[[122 123 121 123 124]
 [128 135 101 125 102]]
->
[122 135]

[[115 113 133]
 [131 127 120]
 [121 128 106]
 [121 128 106]]
->
[115 127 106]

[[153 115 115]
 [154 118 117]
 [151 144 114]]
->
[153 118 114]

[[138 140 138 106]
 [130 128 130 141]
 [131 132 131 126]]
->
[138 128 131]

[[123 121 121]
 [123 121 121]
 [136 107  99]
 [123 121 121]
 [148 111 114]]
->
[123 121  99]

[[126 104 153 126 133]
 [119 138 134 126 126]
 [114 128 132 121 119]]
->
[126 138 132]
---
[[130 123 129]
 [109 117 117]
 [130 123 129]
 [118 136 135]
 [117 137 136]
 [130 123 129]
 [119 135 134]
 [130 123 129]
 [105 115 114]]
->
[[130 109 130 118 117 130 119 130 105]
 [123 117 123 136 137 123 135 123 115]
 [129 117 129 135 136 129 134 129 114]]

[[130 132 152 139]
 [130 106 125 137]
 [130 138 123 146]
 [130 105 135 137]
 [130 156 120 114]
 [130 124 133 123]
 [130 111 105 112]
 [130 138 136 102]
 [130 137 123 145]
 [130 131 143 131]
 [130 141 127 149]
 [130 132 118 139]]
->
[[130 130 130 130 130 130 130 130 130 130 130 130]
 [132 106 138 105 156 124 111 138 137 131 141 132]
 [152 125 123 135 120 133 105 136 123 143 127 118]
 [139 137 146 137 114 123 112 102 145 131 149 139]]

[[130 116 145 117 130 113 117 128 144 113]
 [129 149 103 148 129 153 148 130 104 153]
 [127 108 152 109 127 104 109 126 151 104]
 [129 105 156 106 129 101 107 127 155 101]
 [129 143 111 143 129 146 142 130 112 145]
 [126 140 111 140 126 143 139 128 112 144]]
->
[[130 129 127 129 129 126]
 [116 149 108 105 143 140]
 [145 103 152 156 111 111]
 [117 148 109 106 143 140]
 [130 129 127 129 129 126]
 [113 153 104 101 146 143]
 [117 148 109 107 142 139]
 [128 130 126 127 130 128]
 [144 104 151 155 112 112]
 [113 153 104 101 145 144]]

[[125 123 123]
 [115 151 139]]
->
[[125 115]
 [123 151]
 [123 139]]

[[150 126 144 145 139 150 137 149 147 106]
 [150 140 151 131 127 122 133 152 139 110]
 [144 146 145 148 147 107 104 113 142 142]
 [147 132 155 147 146 152 137 150 127 104]
 [146 150 109 151 148 130 135 148 154 111]
 [109 114 103 135 107 136 109 111 149 148]
 [107 104 125 108 107 108 148 123 106 151]
 [148 151 149 156 146 142 132 148 150 108]]
->
[[150 150 144 147 146 109 107 148]
 [126 140 146 132 150 114 104 151]
 [144 151 145 155 109 103 125 149]
 [145 131 148 147 151 135 108 156]
 [139 127 147 146 148 107 107 146]
 [150 122 107 152 130 136 108 142]
 [137 133 104 137 135 109 148 132]
 [149 152 113 150 148 111 123 148]
 [147 139 142 127 154 149 106 150]
 [106 110 142 104 111 148 151 108]]

[[135 113 128]
 [143 132 150]
 [153 152 120]
 [152 155 118]
 [124 140 105]
 [111 109 121]
 [137 124 100]
 [125 140 130]
 [149 150 147]]
->
[[135 143 153 152 124 111 137 125 149]
 [113 132 152 155 140 109 124 140 150]
 [128 150 120 118 105 121 100 130 147]]

[[133 117 135 130 129 125 127 134 131]
 [134 114 134 129 129 128 124 133 136]
 [137 109 129 124 130 139 112 127 151]
 [136 113 128 125 129 138 114 126 148]
 [137 108 131 125 130 137 114 129 149]
 [136 110 133 127 130 132 119 131 143]]
->
[[133 134 137 136 137 136]
 [117 114 109 113 108 110]
 [135 134 129 128 131 133]
 [130 129 124 125 125 127]
 [129 129 130 129 130 130]
 [125 128 139 138 137 132]
 [127 124 112 114 114 119]
 [134 133 127 126 129 131]
 [131 136 151 148 149 143]]

[[128 128 138 153 143 129 129 129 127 128 128 129 127]
 [128 128 130 141 154 138 129 129 127 128 128 127 127]
 [132 128 129 129 127 129 128 129 127 128 136 152 146]
 [141 153 138 129 130 126 128 129 127 128 128 127 129]]
->
[[128 128 132 141]
 [128 128 128 153]
 [138 130 129 138]
 [153 141 129 129]
 [143 154 127 130]
 [129 138 129 126]
 [129 129 128 128]
 [129 129 129 129]
 [127 127 127 127]
 [128 128 128 128]
 [128 128 136 128]
 [129 127 152 127]
 [127 127 146 129]]
---
[[105 107 105 104 106 106 111 106 105]
 [112 105 114 108 111 117 108 110 116]
 [122 119 122 117 121 122 122 115 128]
 [122 122 119 125 120 130 120 123 125]
 [122 123 112 119 117 111 121 129 116]]
->
[[116 129 121 111 117 119 112 123 122]
 [125 123 120 130 120 125 119 122 122]
 [128 115 122 122 121 117 122 119 122]
 [116 110 108 117 111 108 114 105 112]
 [105 106 111 106 106 104 105 107 105]]

[[143 110 111 141 110 110 143 148]
 [147 109 119 140 113 110 139 146]
 [147 110 112 155 109 110 148 146]
 [150 123 115 145 106 111 144 147]
 [148 111 116 148 110 112 143 145]
 [146 116 110 142 115 109 148 129]
 [146 111 116 144 111 109 136 143]
 [141 110 134 121 108 117 146 143]
 [143 108 103 144 114 110 140 135]
 [144 110 122 148 108 107 140 146]
 [151 114 117 144 112 109 144 146]
 [145 111 116 144 108 112 143 146]]
->
[[146 143 112 108 144 116 111 145]
 [146 144 109 112 144 117 114 151]
 [146 140 107 108 148 122 110 144]
 [135 140 110 114 144 103 108 143]
 [143 146 117 108 121 134 110 141]
 [143 136 109 111 144 116 111 146]
 [129 148 109 115 142 110 116 146]
 [145 143 112 110 148 116 111 148]
 [147 144 111 106 145 115 123 150]
 [146 148 110 109 155 112 110 147]
 [146 139 110 113 140 119 109 147]
 [148 143 110 110 141 111 110 143]]

[[122 128 128 132 127 127 127 127 134 121 125 137]
 [115 132 132 132 131 131 122 143 145 117 129 140]
 [114 128 127 135 126 128 125 128 141 114 124 150]]
->
[[150 124 114 141 128 125 128 126 135 127 128 114]
 [140 129 117 145 143 122 131 131 132 132 132 115]
 [137 125 121 134 127 127 127 127 132 128 128 122]]

[[121 128 131 120 134 115 135 110 101]
 [123 130 130 109 122 123 113 117 113]
 [145 146 105 121 121 117 137 125 141]
 [147 133 125 135 125 108 129 109 157]]
->
[[157 109 129 108 125 135 125 133 147]
 [141 125 137 117 121 121 105 146 145]
 [113 117 113 123 122 109 130 130 123]
 [101 110 135 115 134 120 131 128 121]]

[[152 132 123 149 130 150 115]
 [102 112 116 134 142 139 137]
 [125 138 133 130 115 151 127]]
->
[[127 151 115 130 133 138 125]
 [137 139 142 134 116 112 102]
 [115 150 130 149 123 132 152]]

[[101 114 147]
 [102 105 155]
 [104 105 152]
 [104 106 135]
 [107 117 148]
 [104 101 148]]
->
[[148 101 104]
 [148 117 107]
 [135 106 104]
 [152 105 104]
 [155 105 102]
 [147 114 101]]

[[129 128 116 122 122 125 115]
 [142 104 107 149 104 101 119]
 [137 101 133 112 146 133 102]
 [103 112 140 113 109 137 109]
 [154 149 145 152 117 116 121]]
->
[[121 116 117 152 145 149 154]
 [109 137 109 113 140 112 103]
 [102 133 146 112 133 101 137]
 [119 101 104 149 107 104 142]
 [115 125 122 122 116 128 129]]

[[134 121 107 103 128 113 116 118 155 152 107 153 104]
 [126 140 143 134 142 140 123 123 121 128 134 101 103]]
->
[[103 101 134 128 121 123 123 140 142 134 143 140 126]
 [104 153 107 152 155 118 116 113 128 103 107 121 134]]

[[131 136 128 122 133 132 137 104 133 131 127 121]
 [122 131 126 118 117 118 109 144 127 128 127 136]
 [136 143 122 113 121 119 117 121 136 127 120 126]]
->
[[126 120 127 136 121 117 119 121 113 122 143 136]
 [136 127 128 127 144 109 118 117 118 126 131 122]
 [121 127 131 133 104 137 132 133 122 128 136 131]]
---
[[128 138 130 123 130 133 125 136 123 135]
 [117 125 118 139 144 131 120 126 135 124]
 [134 116 136 156 133 125 124 127 115 109]
 [117 111 126 135 147 122 127 122 140 128]
 [126 123 123 137 138 124 121 121 109 100]]
->
[[117 125 118 139 144 131 120 126 135 124]
 [117 111 126 135 147 122 127 122 140 128]]

[[106 100 105 111 135 113 138 135 114 145]
 [108 105 120 125 148 108 128 125 121 127]
 [109 106 110 120 143 112 131 125 126 132]
 [113 109 106 122 134 121 129 137 121 135]
 [131 120 122 123 125 121 107 143 126 120]
 [127 118 121 126 133 118 114 137 132 117]]
->
[[108 105 120 125 148 108 128 125 121 127]
 [113 109 106 122 134 121 129 137 121 135]
 [127 118 121 126 133 118 114 137 132 117]]

[[128 126 127 127 131 128 129 129 126 129 127]
 [101  99 101 102 105 105 107 101 104 101 101]
 [119 123 117 122 123 122 120 125 122 118 122]]
->
[[101  99 101 102 105 105 107 101 104 101 101]]

[[130 114 111 109 108 108 104 121 146]
 [130 142 136 147 138 143 144 133 104]
 [146 127 107 130 104 114 107 122 128]
 [129 142 138 148 140 145 146 133 103]
 [139 139 127 145 127 135 133 129 114]]
->
[[130 142 136 147 138 143 144 133 104]
 [129 142 138 148 140 145 146 133 103]]

[[107 120 152 144 150 137 131 136 141 136 120 125 126 137 149]
 [142 137 116 118 119 119 136 132 121 131 138 138 125 122 120]
 [143 137 115 118 118 119 135 131 121 130 138 137 126 122 119]
 [129 124 133 140 128 151 108 110 137 113 118 111 149 142 124]
 [122 129 135 129 137 122 140 140 130 139 131 136 120 126 138]]
->
[[142 137 116 118 119 119 136 132 121 131 138 138 125 122 120]
 [129 124 133 140 128 151 108 110 137 113 118 111 149 142 124]]

[[155 127 158 132]
 [120 145 106 142]
 [135 145 138 135]]
->
[[120 145 106 142]]
